Below is a small trained network, with its code and all its weights. Each question gives an input and a target symbol and asks what happens when units are switched off, that is, made to give their printed mean instead of their output.

import numpy as np


def w(rows, s, z=0):
    codes = np.array(rows[::2]) - 128.0
    scale = np.full(codes.shape[1], s)
    scale[-1] = z or s
    return codes * scale


def f(y):
    return np.maximum(y, 0)


def softmax(a):
    e = np.exp(a - a.max(-1, keepdims=True))
    return e / e.sum(-1, keepdims=True)


def log_softmax(a):
    a = a - a.max(-1, keepdims=True)
    return a - np.log(np.exp(a).sum(-1, keepdims=True))


def net(x, mask):
    ids = ['ΞΠΦΩβθμτψ'.index(c) for c in x.split()]
    T = len(ids)
    res = E[ids] + P[:T]
    u = 0
    for l in range(2):
        q, k, v = (res @ M[l].T for M in (Q, K, V))
        z = softmax(np.where(np.tri(T) > 0, q @ k.T / 4**0.5, -1e9)) @ v
        res = res + np.where(mask[u], z, O[l][:, -1]) @ O[l][:, :-1]
        u += 1
        y = f(res @ A[l][:, :-1].T + A[l][:, -1])
        res = res + np.where(mask[u : u + 16], y, B[l][:, -1]) @ B[l][:, :-1]
        u += 16
    return log_softmax(res[-1] @ U[:, :-1].T + U[:, -1])


Q, K, V, O, A, B = {}, {}, {}, {}, {}, {}
E = w([
[142,94,48],'Ξ',
[162,84,72],'Π',
[156,36,25],'Φ',
[170,10,134],'Ω',
[95,98,127],'β',
[125,62,144],'θ',
[118,50,199],'μ',
[2,160,36],'τ',
[72,157,240],'ψ',
],0.0091)
P = w([
[167,129,108],'0',
[156,105,134],'1',
[127,89,147],'2',
[94,65,150],'3',
[60,56,159],'4',
[27,45,160],'5',
[2,44,150],'6',
],0.0081)
Q[0] = w([
[133,224,99],'0.h1',
[143,157,180],'0.h1',
[68,141,160],'0.h1',
[139,247,109],'0.h1',
],0.014)
K[0] = w([
[224,138,105],'0.h1',
[167,244,160],'0.h1',
[103,203,59],'0.h1',
[232,152,108],'0.h1',
],0.011)
V[0] = w([
[151,57,176],'0.h1',
[167,62,107],'0.h1',
[213,88,196],'0.h1',
[190,118,250],'0.h1',
],0.011)
O[0] = w([
[2,160,98,252],'0.h1',
[33,82,60,230],'0.h1',
[56,196,30,118],'0.h1',
[88,238,78,74],'0.h1',
],0.0076,0.0035)
A[0] = w([
[127,117,105,89],'0.n1',
[142,141,132,108],'0.n2',
[126,185,64,181],'0.n3',
[197,156,85,166],'0.n4',
[74,169,188,163],'0.n5',
[169,149,122,133],'0.n6',
[171,168,153,174],'0.n7',
[133,134,1,2],'0.n8',
[78,85,109,7],'0.n9',
[213,162,74,173],'0.n10',
[164,102,168,149],'0.n11',
[26,122,106,244],'0.n12',
[115,185,205,114],'0.n13',
[138,142,39,91],'0.n14',
[215,136,40,131],'0.n15',
[128,128,128,122],'0.n16',
],0.0064,0.003)
B[0] = w([
[125,120,110,135],'0.n1',
[130,123,121,128],'0.n2',
[117,169,111,148],'0.n3',
[150,161,133,130],'0.n4',
[93,160,120,160],'0.n5',
[126,133,115,128],'0.n6',
[129,146,97,131],'0.n7',
[101,145,67,153],'0.n8',
[111,128,104,165],'0.n9',
[157,173,138,130],'0.n10',
[153,144,143,150],'0.n11',
[70,122,126,254],'0.n12',
[98,162,161,138],'0.n13',
[117,151,84,148],'0.n14',
[189,254,85,138],'0.n15',
[127,127,131,128],'0.n16',
],0.0095,0.0088)
Q[1] = w([
[78,134,70],'1.h1',
[77,43,107],'1.h1',
[213,216,191],'1.h1',
[49,2,80],'1.h1',
],0.0082)
K[1] = w([
[81,158,202],'1.h1',
[51,41,211],'1.h1',
[227,177,26],'1.h1',
[3,35,240],'1.h1',
],0.0049)
V[1] = w([
[158,107,213],'1.h1',
[125,45,21],'1.h1',
[182,2,101],'1.h1',
[134,194,237],'1.h1',
],0.0095)
O[1] = w([
[112,113,158,6],'1.h1',
[152,97,44,253],'1.h1',
[126,21,103,67],'1.h1',
[97,160,249,4],'1.h1',
],0.012,0.0058)
A[1] = w([
[122,162,142,112],'1.n1',
[151,170,194,48],'1.n2',
[105,197,90,148],'1.n3',
[142,82,157,119],'1.n4',
[84,120,110,102],'1.n5',
[246,147,136,194],'1.n6',
[171,65,109,212],'1.n7',
[93,122,108,110],'1.n8',
[85,209,115,110],'1.n9',
[65,122,192,254],'1.n10',
[160,172,190,52],'1.n11',
[79,217,115,114],'1.n12',
[129,160,181,216],'1.n13',
[146,87,154,115],'1.n14',
[155,83,108,156],'1.n15',
[122,147,102,63],'1.n16',
],0.011,0.0091)
B[1] = w([
[141,150,133,155],'1.n1',
[131,67,73,155],'1.n2',
[70,108,110,226],'1.n3',
[78,141,101,160],'1.n4',
[145,108,128,178],'1.n5',
[181,245,228,138],'1.n6',
[160,162,182,251],'1.n7',
[149,109,132,178],'1.n8',
[113,96,183,224],'1.n9',
[163,169,64,216],'1.n10',
[128,74,91,152],'1.n11',
[111,94,207,236],'1.n12',
[147,201,98,176],'1.n13',
[84,137,116,155],'1.n14',
[164,155,161,216],'1.n15',
[153,114,83,156],'1.n16',
],0.011,0.019)
U = w([
[202,205,199,65],'Ξ',
[145,254,77,86],'Π',
[202,118,95,75],'Φ',
[122,121,55,37],'Ω',
[147,95,128,253],'β',
[103,131,78,223],'θ',
[28,36,121,37],'μ',
[137,87,190,118],'τ',
[85,211,172,200],'ψ',
],0.0077,0.0068)

Each question gives the input, a string of symbols that net reads in full, and the target symbol t.
The units are the heads (4 rows each of Q, K, V and O) and the neurons (one row each of A and B). Each row of codes is followed by its name. A weight is (code - 128) times the scale printed after its matrix; where a second scale follows, it is the last column's (O, A, B and U).
mask holds one flag per unit, layer by layer, with each layer's heads first. A switched-off unit (its flag False) gives its mean, the last column of its rows in O or B, instead of its output. The means were averaged over made-up inputs and are rounded, as every weight is.
A unit's drop is (log p(t) with every unit on - log p(t) with that unit switched off) / (log p(t) with every unit on - log p(t) with every unit switched off).
The circuit of an input: a set's keep is (log p(t) with only the set's units on - log p(t) with every unit switched off) / (log p(t) with every unit on - log p(t) with every unit switched off). Starting from the 12 units with the biggest drops (on a tie, the unit counted first), units are removed one at a time, each time the one whose removal leaves the highest keep (on an exact tie, the one counted first), for as long as the keep stays at least 0.8.
circuit, biggest first: the units of the circuit, biggest drop first
unit that matters most: the unit with the biggest drop
k most important neurons: the k neurons with the biggest drops, biggest first
k most important neurons of layer l: the k neurons of layer l with the biggest drops, biggest first
input Φ τ μ, target Ξ: 2 most important neurons of layer 1 -> (1.n6, 1.n7)
input θ ψ ψ Φ ψ Ξ, target ψ: circuit, biggest first -> (1.h1)
input μ β ψ μ Φ τ Π, target Ξ: circuit, biggest first -> (0.h1, 0.n12, 1.n6)
input Π β θ μ ψ β, target ψ: circuit, biggest first -> (1.h1, 0.h1)
input Ξ μ Φ Φ Φ, target Φ: 2 most important neurons -> (1.n7, 1.n15)
input ψ τ ψ μ, target Π: 3 most important neurons of layer 1 -> (1.n10, 1.n13, 1.n12)
input Φ τ ψ, target Ξ: circuit, biggest first -> (0.h1, 1.n6, 0.n12)
input Π τ β, target Ξ: circuit, biggest first -> (0.h1, 0.n12, 1.n6)
input τ Φ μ τ β, target τ: 2 most important neurons -> (1.n7, 1.n13)
input Φ Ω Φ ψ β θ, target ψ: 2 most important neurons -> (0.n13, 0.n5)
input μ θ τ θ, target Ξ: 2 most important neurons -> (0.n12, 1.n6)
input ψ θ Φ, target ψ: circuit, biggest first -> (1.h1, 0.h1, 0.n13)
input μ μ Ξ ψ Π, target ψ: circuit, biggest first -> (1.h1, 0.h1)
input Π Ω τ Φ ψ ψ μ, target Π: unit that matters most -> 1.n10
input Ω Φ Φ Φ τ, target β: circuit, biggest first -> (0.h1, 1.h1, 1.n3)
input β μ β ψ τ Ω, target Ξ: 4 most important neurons of layer 1 -> (1.n7, 1.n6, 1.n3, 1.n15)
input Φ τ Π τ Φ Π, target τ: 3 most important neurons -> (1.n7, 1.n10, 1.n13)
input μ Φ Π, target μ: circuit, biggest first -> (0.h1, 1.n10, 1.n7, 1.n13)
input ψ ψ Φ, target ψ: 2 most important neurons of layer 1 -> (1.n13, 1.n12)
input Ω ψ Φ τ Ω, target Ξ: most important neuron of layer 1 -> (1.n7)
input ψ ψ τ Ξ, target Ξ: circuit, biggest first -> (0.h1, 1.n6, 0.n12)
input Φ Φ β τ θ, target Ξ: 2 most important neurons -> (0.n12, 1.n7)
input Φ Φ τ Φ ψ Π, target Π: 3 most important neurons of layer 1 -> (1.n10, 1.n12, 1.n9)
input Φ τ Φ ψ θ, target Π: 2 most important neurons of layer 0 -> (0.n13, 0.n15)
input Φ ψ θ μ ψ ψ μ, target ψ: 2 most important neurons -> (1.n12, 1.n13)
input Ξ Ξ τ Φ Φ ψ Φ, target Π: 3 most important neurons of layer 1 -> (1.n10, 1.n13, 1.n12)
input Φ ψ μ ψ μ Ω, target ψ: 3 most important neurons -> (0.n13, 0.n5, 0.n8)
